Here is a tiny trained network, its code and every weight. The questions are about switching its units off for an input and a target symbol, where a switched-off unit gives its printed mean instead of its output.

import numpy as np


def w(rows, s, z=0):
    codes = np.array(rows[::2]) - 128.0
    scale = np.full(codes.shape[1], s)
    scale[-1] = z or s
    return codes * scale


def f(y):
    return np.maximum(y, 0)


def softmax(a):
    e = np.exp(a - a.max(-1, keepdims=True))
    return e / e.sum(-1, keepdims=True)


def log_softmax(a):
    a = a - a.max(-1, keepdims=True)
    return a - np.log(np.exp(a).sum(-1, keepdims=True))


def net(x, mask):
    ids = ['αβδεζηθλξπστφψ'.index(c) for c in x.split()]
    T = len(ids)
    res = E[ids] + P[:T]
    u = 0
    for l in range(2):
        q, k, v = (res @ M[l].T for M in (Q, K, V))
        z = softmax(np.where(np.tri(T) > 0, q @ k.T / 4**0.5, -1e9)) @ v
        res = res + np.where(mask[u], z, O[l][:, -1]) @ O[l][:, :-1]
        u += 1
        y = f(res @ A[l][:, :-1].T + A[l][:, -1])
        res = res + np.where(mask[u : u + 12], y, B[l][:, -1]) @ B[l][:, :-1]
        u += 12
    return log_softmax(res[-1] @ U[:, :-1].T + U[:, -1])


Q, K, V, O, A, B = {}, {}, {}, {}, {}, {}
E = w([
[80,170,219],'α',
[181,114,142],'β',
[139,212,98],'δ',
[167,209,38],'ε',
[250,191,135],'ζ',
[183,121,194],'η',
[193,187,144],'θ',
[86,178,9],'λ',
[175,125,168],'ξ',
[208,126,170],'π',
[194,47,179],'σ',
[158,136,127],'τ',
[210,137,187],'φ',
[209,239,55],'ψ',
],0.014)
P = w([
[80,87,109],'0',
[184,105,133],'1',
[184,89,145],'2',
[196,102,153],'3',
[200,145,147],'4',
[152,165,114],'5',
[144,131,120],'6',
[167,137,122],'7',
[148,137,110],'8',
[164,102,131],'9',
[151,7,190],'10',
[188,195,117],'11',
],0.011)
Q[0] = w([
[87,69,81],'0.h1',
[166,195,171],'0.h1',
[188,230,1],'0.h1',
[120,201,39],'0.h1',
],0.009)
K[0] = w([
[82,86,195],'0.h1',
[27,58,174],'0.h1',
[116,145,249],'0.h1',
[118,153,205],'0.h1',
],0.012)
V[0] = w([
[119,2,232],'0.h1',
[219,120,139],'0.h1',
[3,231,158],'0.h1',
[91,51,38],'0.h1',
],0.0082)
O[0] = w([
[93,111,206,112],'0.h1',
[222,58,111,212],'0.h1',
[164,183,249,1],'0.h1',
[78,156,36,110],'0.h1',
],0.011,0.0057)
A[0] = w([
[99,115,134,84],'0.n1',
[157,177,25,66],'0.n2',
[136,195,184,125],'0.n3',
[184,55,168,176],'0.n4',
[193,155,116,240],'0.n5',
[69,101,164,91],'0.n6',
[152,145,132,253],'0.n7',
[153,166,127,178],'0.n8',
[139,250,111,106],'0.n9',
[79,136,125,165],'0.n10',
[150,117,119,5],'0.n11',
[7,200,186,74],'0.n12',
],0.012,0.0049)
B[0] = w([
[138,83,137,129],'0.n1',
[149,143,144,248],'0.n2',
[147,88,110,142],'0.n3',
[111,172,127,203],'0.n4',
[77,64,98,229],'0.n5',
[106,80,117,130],'0.n6',
[74,104,6,181],'0.n7',
[85,125,134,161],'0.n8',
[111,129,171,162],'0.n9',
[187,123,133,136],'0.n10',
[120,159,154,134],'0.n11',
[123,145,84,136],'0.n12',
],0.011,0.014)
Q[1] = w([
[8,22,6],'1.h1',
[206,235,219],'1.h1',
[115,165,254],'1.h1',
[123,163,68],'1.h1',
],0.0055)
K[1] = w([
[46,139,154],'1.h1',
[249,124,60],'1.h1',
[119,97,143],'1.h1',
[91,154,101],'1.h1',
],0.015)
V[1] = w([
[125,80,121],'1.h1',
[112,70,36],'1.h1',
[78,2,214],'1.h1',
[161,184,141],'1.h1',
],0.0095)
O[1] = w([
[209,92,94,128],'1.h1',
[213,221,145,254],'1.h1',
[146,247,16,13],'1.h1',
[122,153,131,100],'1.h1',
],0.011,0.012)
A[1] = w([
[81,164,124,182],'1.n1',
[152,187,175,84],'1.n2',
[154,87,150,107],'1.n3',
[169,124,46,179],'1.n4',
[151,42,174,254],'1.n5',
[95,79,167,20],'1.n6',
[145,120,116,146],'1.n7',
[85,91,127,70],'1.n8',
[182,13,98,141],'1.n9',
[69,183,121,135],'1.n10',
[135,161,249,70],'1.n11',
[87,92,128,63],'1.n12',
],0.012,0.0062)
B[1] = w([
[139,92,137,132],'1.n1',
[84,38,84,130],'1.n2',
[165,162,87,176],'1.n3',
[114,102,192,230],'1.n4',
[75,255,83,255],'1.n5',
[205,103,105,196],'1.n6',
[99,137,152,151],'1.n7',
[181,73,154,167],'1.n8',
[70,123,177,240],'1.n9',
[178,106,108,132],'1.n10',
[102,67,89,165],'1.n11',
[178,86,153,165],'1.n12',
],0.0067,0.026)
U = w([
[92,74,27,77],'α',
[218,116,210,82],'β',
[150,111,132,95],'δ',
[164,160,102,77],'ε',
[75,129,68,47],'ζ',
[97,108,75,95],'η',
[117,142,133,254],'θ',
[148,98,116,89],'λ',
[45,162,82,195],'ξ',
[91,69,161,140],'π',
[33,254,154,162],'σ',
[145,204,223,149],'τ',
[162,111,149,143],'φ',
[121,98,92,228],'ψ',
],0.011,0.0039)

Each question gives the input, a string of symbols that net reads in full, and the target symbol t.
The units are the heads (4 rows each of Q, K, V and O) and the neurons (one row each of A and B). Each row of codes is followed by its name. A weight is (code - 128) times the scale printed after its matrix; where a second scale follows, it is the last column's (O, A, B and U).
mask holds one flag per unit, layer by layer, with each layer's heads first. A switched-off unit (its flag False) gives its mean, the last column of its rows in O or B, instead of its output. The means were averaged over made-up inputs and are rounded, as every weight is.
A unit's drop is (log p(t) with every unit on - log p(t) with that unit switched off) / (log p(t) with every unit on - log p(t) with every unit switched off).
The circuit of an input: a set's keep is (log p(t) with only the set's units on - log p(t) with every unit switched off) / (log p(t) with every unit on - log p(t) with every unit switched off). Starting from the 12 units with the biggest drops (on a tie, the unit counted first), units are removed one at a time, each time the one whose removal leaves the highest keep (on an exact tie, the one counted first), for as long as the keep stays at least 0.8.
units of the circuit, in order: the units of the circuit, biggest drop first
most important unit: the unit with the biggest drop
k most important neurons: the k neurons with the biggest drops, biggest first
top k neurons in layer l: the k neurons of layer l with the biggest drops, biggest first
input ε π λ, target σ: units of the circuit, in order -> 0.h1, 1.n5, 1.h1, 0.n2
input σ π ε λ σ η σ λ σ ζ ε, target ε: top 2 neurons in layer 0 -> 0.n6, 0.n2
input σ σ β λ σ λ ζ ζ β λ σ π, target ε: top 2 neurons in layer 1 -> 1.n5, 1.n9
input ε ε λ ε λ, target σ: 3 most important neurons -> 0.n2, 1.n6, 1.n8
input σ λ ζ ε η ψ σ ε ε λ θ, target ε: most important neuron -> 1.n5
input η η ε λ ε ψ λ τ, target α: units of the circuit, in order -> 0.h1, 1.h1, 0.n5
input λ ψ ψ ψ, target π: 2 most important neurons -> 0.n5, 1.n9
input η σ θ ε ε σ, target α: units of the circuit, in order -> 0.h1, 1.h1
input ψ σ ψ λ λ λ ε λ β σ λ λ, target τ: top 2 neurons in layer 0 -> 0.n7, 0.n9
input λ σ ξ, target π: top 4 neurons in layer 0 -> 0.n9, 0.n5, 0.n2, 0.n7
input ψ ψ λ ε ε λ λ ζ ε τ, target τ: units of the circuit, in order -> 1.h1, 1.n6
input λ ζ ξ, target π: units of the circuit, in order -> 0.h1, 1.h1, 0.n5, 1.n11
input λ σ τ, target π: 3 most important neurons -> 0.n9, 0.n5, 0.n2
input ε λ ε σ ξ, target σ: 2 most important neurons -> 1.n5, 0.n2
input λ σ δ, target π: units of the circuit, in order -> 0.h1, 1.h1, 0.n2
input ζ ζ λ ε η ε, target β: units of the circuit, in order -> 1.h1, 1.n5
input ψ φ ψ, target τ: 4 most important neurons -> 0.n5, 0.n4, 1.n11, 0.n7
input ε π τ λ λ ε λ σ ε, target σ: 2 most important neurons -> 1.n5, 0.n2
input σ λ ψ ζ, target ε: units of the circuit, in order -> 1.h1, 0.h1
input ψ θ ψ τ λ λ ε λ, target τ: 2 most important neurons -> 0.n5, 0.n7
input λ ε σ σ θ, target π: most important unit -> 0.h1
input σ λ λ λ δ, target ε: 3 most important neurons -> 1.n5, 0.n4, 1.n9
